Below are the code and all the weights of a small trained network. Each question names an input and a target symbol and asks about switching units off, where a switched-off unit gives its printed mean instead of its output.

import numpy as np


def w(rows, s, z=0):
    codes = np.array(rows[::2]) - 128.0
    scale = np.full(codes.shape[1], s)
    scale[-1] = z or s
    return codes * scale


def f(y):
    return np.maximum(y, 0)


def softmax(a):
    e = np.exp(a - a.max(-1, keepdims=True))
    return e / e.sum(-1, keepdims=True)


def log_softmax(a):
    a = a - a.max(-1, keepdims=True)
    return a - np.log(np.exp(a).sum(-1, keepdims=True))


def net(x, mask):
    ids = ['αβγδεζμξπσψω'.index(c) for c in x.split()]
    T = len(ids)
    res = E[ids] + P[:T]
    u = 0
    for l in range(2):
        q, k, v = (res @ M[l].T for M in (Q, K, V))
        z = softmax(np.where(np.tri(T) > 0, q @ k.T / 4**0.5, -1e9)) @ v
        res = res + np.where(mask[u], z, O[l][:, -1]) @ O[l][:, :-1]
        u += 1
        y = f(res @ A[l][:, :-1].T + A[l][:, -1])
        res = res + np.where(mask[u : u + 12], y, B[l][:, -1]) @ B[l][:, :-1]
        u += 12
    return log_softmax(res[-1] @ U[:, :-1].T + U[:, -1])


Q, K, V, O, A, B = {}, {}, {}, {}, {}, {}
E = w([
[134,234,100,89,225],'α',
[151,106,181,119,132],'β',
[22,116,141,188,149],'γ',
[154,194,186,163,109],'δ',
[71,116,185,220,94],'ε',
[157,75,154,109,184],'ζ',
[127,116,176,139,65],'μ',
[45,140,78,54,161],'ξ',
[135,233,131,70,144],'π',
[140,126,197,183,49],'σ',
[151,231,163,120,48],'ψ',
[149,249,150,143,159],'ω',
],0.016)
P = w([
[213,2,62,136,134],'0',
[80,114,238,8,138],'1',
[83,132,160,196,202],'2',
[152,79,76,143,131],'3',
[126,88,208,24,112],'4',
[60,167,155,199,199],'5',
[133,109,62,139,115],'6',
[101,130,216,32,117],'7',
[45,195,153,203,186],'8',
[115,138,49,136,106],'9',
[74,162,214,37,64],'10',
],0.011)
Q[0] = w([
[62,134,82,9,180],'0.h1',
[235,178,71,140,188],'0.h1',
[191,241,104,206,208],'0.h1',
[113,60,143,82,233],'0.h1',
],0.013)
K[0] = w([
[103,131,29,55,199],'0.h1',
[244,154,181,107,168],'0.h1',
[205,229,139,167,179],'0.h1',
[106,59,141,137,252],'0.h1',
],0.013)
V[0] = w([
[145,123,117,117,122],'0.h1',
[196,12,234,34,251],'0.h1',
[139,148,9,174,119],'0.h1',
[159,99,182,91,148],'0.h1',
],0.0024)
O[0] = w([
[118,138,137,147,103,116],'0.h1',
[219,3,84,122,100,251],'0.h1',
[90,139,160,190,109,53],'0.h1',
[159,103,114,117,116,166],'0.h1',
],0.0037,0.0021)
A[0] = w([
[181,127,11,187,100,2],'0.n1',
[79,96,158,48,118,117],'0.n2',
[237,203,142,115,153,119],'0.n3',
[58,114,165,105,78,93],'0.n4',
[152,174,186,143,194,176],'0.n5',
[141,155,177,70,193,67],'0.n6',
[143,130,139,173,200,100],'0.n7',
[147,142,215,90,90,124],'0.n8',
[156,159,120,204,158,153],'0.n9',
[78,124,133,99,144,89],'0.n10',
[116,138,163,185,146,67],'0.n11',
[67,71,144,146,93,95],'0.n12',
],0.012,0.0045)
B[0] = w([
[109,2,67,140,71,140],'0.n1',
[95,41,181,128,110,208],'0.n2',
[48,8,145,125,104,206],'0.n3',
[209,113,119,104,165,175],'0.n4',
[232,78,141,83,169,254],'0.n5',
[67,141,171,134,44,221],'0.n6',
[52,141,162,122,103,184],'0.n7',
[32,90,166,120,109,226],'0.n8',
[117,147,76,218,186,190],'0.n9',
[179,111,163,162,122,154],'0.n10',
[107,136,152,64,79,165],'0.n11',
[81,88,158,83,91,155],'0.n12',
],0.012,0.008)
Q[1] = w([
[150,246,111,173,133],'1.h1',
[168,129,6,123,102],'1.h1',
[108,238,124,97,203],'1.h1',
[146,245,196,89,203],'1.h1',
],0.019)
K[1] = w([
[130,73,200,146,106],'1.h1',
[140,193,197,92,184],'1.h1',
[98,40,157,124,143],'1.h1',
[128,2,110,126,75],'1.h1',
],0.021)
V[1] = w([
[186,171,141,159,136],'1.h1',
[242,123,183,75,99],'1.h1',
[113,147,171,18,7],'1.h1',
[151,137,180,233,44],'1.h1',
],0.019)
O[1] = w([
[179,159,166,97,117,6],'1.h1',
[117,240,141,103,69,90],'1.h1',
[28,112,76,131,7,27],'1.h1',
[153,107,165,221,88,123],'1.h1',
],0.021,0.016)
A[1] = w([
[103,129,76,145,42,65],'1.n1',
[183,95,210,95,134,156],'1.n2',
[147,181,140,75,96,189],'1.n3',
[199,107,193,89,83,77],'1.n4',
[102,89,124,114,48,122],'1.n5',
[92,126,18,138,195,58],'1.n6',
[187,193,118,215,99,182],'1.n7',
[126,97,136,187,114,167],'1.n8',
[141,117,80,151,177,254],'1.n9',
[57,142,169,167,163,161],'1.n10',
[118,112,142,2,148,122],'1.n11',
[125,183,36,128,216,69],'1.n12',
],0.011,0.0052)
B[1] = w([
[88,119,233,85,165,172],'1.n1',
[2,102,115,145,40,254],'1.n2',
[123,43,76,148,148,143],'1.n3',
[197,211,95,148,178,159],'1.n4',
[176,181,4,182,195,181],'1.n5',
[128,69,223,139,65,198],'1.n6',
[197,74,118,2,173,145],'1.n7',
[124,185,184,97,64,192],'1.n8',
[144,250,71,89,214,230],'1.n9',
[185,108,91,98,124,193],'1.n10',
[242,161,169,131,110,211],'1.n11',
[102,116,57,188,36,196],'1.n12',
],0.011,0.038)
U = w([
[227,59,104,184,177,14],'α',
[132,87,42,15,147,192],'β',
[162,62,179,155,179,87],'γ',
[165,141,166,143,230,140],'δ',
[200,140,200,254,147,1],'ε',
[203,169,69,146,104,197],'ζ',
[91,176,119,80,106,130],'μ',
[148,72,97,138,66,127],'ξ',
[84,61,114,61,124,115],'π',
[168,147,198,106,110,170],'σ',
[110,120,188,169,108,99],'ψ',
[132,88,88,170,158,181],'ω',
],0.0067,0.0054)

Each question gives the input, a string of symbols that net reads in full, and the target symbol t.
The units are the heads (4 rows each of Q, K, V and O) and the neurons (one row each of A and B). Each row of codes is followed by its name. A weight is (code - 128) times the scale printed after its matrix; where a second scale follows, it is the last column's (O, A, B and U).
mask holds one flag per unit, layer by layer, with each layer's heads first. A switched-off unit (its flag False) gives its mean, the last column of its rows in O or B, instead of its output. The means were averaged over made-up inputs and are rounded, as every weight is.
A unit's drop is (log p(t) with every unit on - log p(t) with that unit switched off) / (log p(t) with every unit on - log p(t) with every unit switched off).
The circuit of an input: a set's keep is (log p(t) with only the set's units on - log p(t) with every unit switched off) / (log p(t) with every unit on - log p(t) with every unit switched off). Starting from the 12 units with the biggest drops (on a tie, the unit counted first), units are removed one at a time, each time the one whose removal leaves the highest keep (on an exact tie, the one counted first), for as long as the keep stays at least 0.8.
units of the circuit, in order: the units of the circuit, biggest drop first
top k neurons: the k neurons with the biggest drops, biggest first
top k neurons in layer l: the k neurons of layer l with the biggest drops, biggest first
input π σ ω ω ζ, target δ: units of the circuit, in order -> (1.h1, 0.n9, 1.n9)
input μ β ζ δ ζ ω, target μ: top 2 neurons -> (1.n1, 0.n5)
input δ ψ ω ζ α, target σ: units of the circuit, in order -> (0.n6, 1.n11, 1.h1, 0.n3)
input ζ ω β ξ μ, target α: top 3 neurons in layer 0 -> (0.n6, 0.n9, 0.n5)
input β α ζ, target β: units of the circuit, in order -> (1.h1)
input μ α ζ ζ μ β ζ δ δ μ α, target μ: units of the circuit, in order -> (1.n1, 1.h1, 1.n5)
input ζ ζ ζ ω γ ζ δ ω μ σ, target σ: top 4 neurons in layer 0 -> (0.n3, 0.n5, 0.n7, 0.n8)
input ζ β ζ μ, target μ: units of the circuit, in order -> (1.n1, 1.h1, 1.n5, 1.n8)
input μ δ β, target μ: units of the circuit, in order -> (1.n1, 1.h1, 1.n5)
input α μ β, target α: top 2 neurons in layer 0 -> (0.n3, 0.n8)
input μ γ ζ δ ξ, target ψ: units of the circuit, in order -> (1.h1, 0.n9, 0.n2)
input ε γ α β ω ψ δ δ ω π, target π: units of the circuit, in order -> (1.h1, 1.n1)
input ψ ε β ω δ β δ ξ δ, target ψ: units of the circuit, in order -> (1.n1, 1.h1)
input ζ ω ζ ω ω ζ ζ ζ μ ζ ω, target σ: top 3 neurons -> (0.n6, 1.n11, 0.n8)
input α μ β ζ ω ζ σ, target σ: units of the circuit, in order -> (1.n1, 0.n3, 1.h1, 1.n7)
input ζ ζ ξ ζ ζ ζ ζ ω β μ, target μ: units of the circuit, in order -> (1.h1)
input π δ ψ π ζ σ ω ξ ζ, target π: top 3 neurons in layer 1 -> (1.n1, 1.n6, 1.n9)
input β ζ δ γ β ψ μ ω, target μ: top 3 neurons in layer 1 -> (1.n1, 1.n5, 1.n8)
input μ β ξ γ, target γ: top 4 neurons -> (1.n6, 1.n2, 0.n2, 0.n12)
input ζ ξ μ, target ζ: top 3 neurons in layer 1 -> (1.n2, 1.n1, 1.n12)
input δ ζ β, target δ: top 2 neurons -> (0.n6, 0.n9)
input ζ ζ ζ ζ ζ ε β π ω, target ζ: top 3 neurons in layer 0 -> (0.n3, 0.n6, 0.n8)
input ω ζ ζ ξ ζ ω ζ ψ ζ, target ω: top 4 neurons -> (0.n3, 1.n12, 1.n2, 1.n9)
input ψ β ω ω ψ, target δ: top 4 neurons in layer 0 -> (0.n9, 0.n3, 0.n6, 0.n8)
input ζ ζ π β ξ, target ζ: top neuron -> (0.n9)
input ζ ζ ζ ζ ω γ α β δ σ ε, target ε: top 2 neurons -> (0.n5, 1.n5)
